Below are the code and all the weights of a small trained network. Each question names an input and a class and asks about switching units off, where a switched-off unit gives its printed mean instead of its output.

import numpy as np


def w(rows, s, z=0):
    codes = np.array(rows[::2]) - 128.0
    scale = np.full(codes.shape[1], s)
    scale[-1] = z or s
    return codes * scale


def f(y):
    return y / 2 * (1 + np.tanh(0.7978845608 * (y + 0.044715 * y**3)))


def log_softmax(a):
    a = a - a.max(-1, keepdims=True)
    return a - np.log(np.exp(a).sum(-1, keepdims=True))


def net(x, mask):
    res = np.array(x, float).reshape(1, 7) / 4 @ E
    y = f(res @ A[0][:, :-1].T + A[0][:, -1])
    res = res + np.where(mask, y, B[0][:, -1]) @ B[0][:, :-1]
    return log_softmax(res[-1] @ U[:, :-1].T + U[:, -1])


A, B = {}, {}
E = w([
[214,110,97,124,95,69],'x0',
[138,85,138,121,116,107],'x1',
[247,135,177,56,131,179],'x2',
[114,182,145,219,1,102],'x3',
[48,154,186,53,89,132],'x4',
[162,35,196,154,48,127],'x5',
[134,65,17,85,100,156],'x6',
],0.0083)
A[0] = w([
[150,73,149,149,78,85,110],'neuron 0',
[36,52,146,84,109,97,131],'neuron 1',
[150,213,196,118,150,109,205],'neuron 2',
[152,47,153,162,42,163,145],'neuron 3',
[132,149,91,175,119,34,120],'neuron 4',
[21,102,126,131,183,167,255],'neuron 5',
[85,105,148,87,126,72,94],'neuron 6',
[138,246,103,110,255,109,162],'neuron 7',
[71,190,122,233,102,109,123],'neuron 8',
[217,151,122,157,174,160,170],'neuron 9',
[169,190,163,126,33,148,134],'neuron 10',
[105,163,151,124,100,100,63],'neuron 11',
[213,87,109,54,156,157,114],'neuron 12',
[101,42,109,160,207,161,122],'neuron 13',
[163,132,98,183,111,47,76],'neuron 14',
[77,136,100,130,194,153,165],'neuron 15',
[128,132,108,182,101,195,180],'neuron 16',
[195,65,121,101,177,145,165],'neuron 17',
[128,102,66,85,50,110,119],'neuron 18',
[127,74,97,195,194,130,128],'neuron 19',
[143,95,166,137,146,203,101],'neuron 20',
[132,82,164,110,72,151,192],'neuron 21',
[106,168,131,173,112,99,51],'neuron 22',
[172,84,130,210,109,18,50],'neuron 23',
],0.0098,0.0036)
B[0] = w([
[120,166,150,102,189,72,178],'neuron 0',
[51,192,168,8,172,124,197],'neuron 1',
[104,120,146,97,204,89,219],'neuron 2',
[67,187,199,100,213,81,210],'neuron 3',
[121,116,120,184,135,87,179],'neuron 4',
[58,148,217,94,221,127,232],'neuron 5',
[109,158,119,91,108,121,150],'neuron 6',
[36,170,174,71,179,107,255],'neuron 7',
[140,2,148,240,163,173,222],'neuron 8',
[77,114,169,108,183,136,200],'neuron 9',
[79,91,150,115,180,155,201],'neuron 10',
[164,117,113,146,130,134,149],'neuron 11',
[195,22,81,177,154,197,226],'neuron 12',
[118,91,193,130,187,212,182],'neuron 13',
[121,134,112,153,120,78,175],'neuron 14',
[97,144,224,85,159,144,189],'neuron 15',
[130,107,137,113,173,117,159],'neuron 16',
[161,34,115,147,196,206,213],'neuron 17',
[110,167,54,106,100,94,177],'neuron 18',
[128,50,157,164,151,146,169],'neuron 19',
[101,123,226,83,140,107,159],'neuron 20',
[72,168,136,48,182,147,187],'neuron 21',
[170,75,98,168,95,149,158],'neuron 22',
[107,143,105,132,156,58,197],'neuron 23',
],0.0074,0.0094)
U = w([
[189,174,152,148,55,165,58],'0',
[190,137,149,138,37,131,3],'1',
[134,51,156,138,156,192,151],'2',
[168,127,42,88,52,160,147],'3',
[148,76,113,185,109,34,178],'4',
[92,245,161,58,143,48,138],'5',
],0.012,0.007)

Each question gives the input, the list of numbers given to net, and the class t.
The units are the neurons (one row each of A and B). Each row of codes is followed by its name. A weight is (code - 128) times the scale printed after its matrix; where a second scale follows, it is the last column's (A, B and U).
mask holds one flag per neuron, in row order. A switched-off neuron (its flag False) gives its mean, the last column of its row in B, instead of its output. The means were averaged over made-up inputs and are rounded, as every weight is.
A unit's drop is (log p(t) with every unit on - log p(t) with that unit switched off) / (log p(t) with every unit on - log p(t) with every unit switched off).
The circuit of an input: a set's keep is (log p(t) with only the set's units on - log p(t) with every unit switched off) / (log p(t) with every unit on - log p(t) with every unit switched off). Starting from the 12 units with the biggest drops (on a tie, the unit counted first), units are removed one at a time, each time the one whose removal leaves the highest keep (on an exact tie, the one counted first), for as long as the keep stays at least 0.8.
circuit, biggest first: the units of the circuit, biggest drop first
k most important neurons: the k neurons with the biggest drops, biggest first
drop of u: that unit's drop, to one decimal
input [-4,-6,4,1,-2,-5,5], class 5: circuit, biggest first -> neuron 8
input [-3,8,4,2,-4,0,-4], class 5: 2 most important neurons -> neuron 8; neuron 12
input [-1,7,6,6,1,-1,4], class 5: 2 most important neurons -> neuron 8; neuron 3
input [0,0,6,7,4,-2,-7], class 2: 2 most important neurons -> neuron 8; neuron 10
input [2,4,7,-6,2,-7,-4], class 2: 2 most important neurons -> neuron 12; neuron 17
input [-8,5,-1,-5,-4,-4,-7], class 5: 2 most important neurons -> neuron 7; neuron 12
input [-8,0,-7,7,0,3,-7], class 2: 2 most important neurons -> neuron 8; neuron 5
input [6,7,-8,-2,-3,-8,8], class 4: 4 most important neurons -> neuron 19; neuron 4; neuron 3; neuron 18
input [2,7,5,-6,4,-8,0], class 2: 2 most important neurons -> neuron 12; neuron 17
input [-5,-4,-4,0,-5,-6,-4], class 2: 3 most important neurons -> neuron 8; neuron 19; neuron 1
input [7,8,-5,-4,-4,4,3], class 4: drop of neuron 18 -> 0.1
input [-6,2,1,4,-5,1,-3], class 4: drop of neuron 13 -> 0.2
input [0,6,1,6,-1,0,-1], class 4: drop of neuron 1 -> 0.2
input [-2,1,6,5,-4,-4,5], class 3: drop of neuron 8 -> 0.2
input [2,-8,-2,0,-1,3,3], class 4: most important neuron -> neuron 7
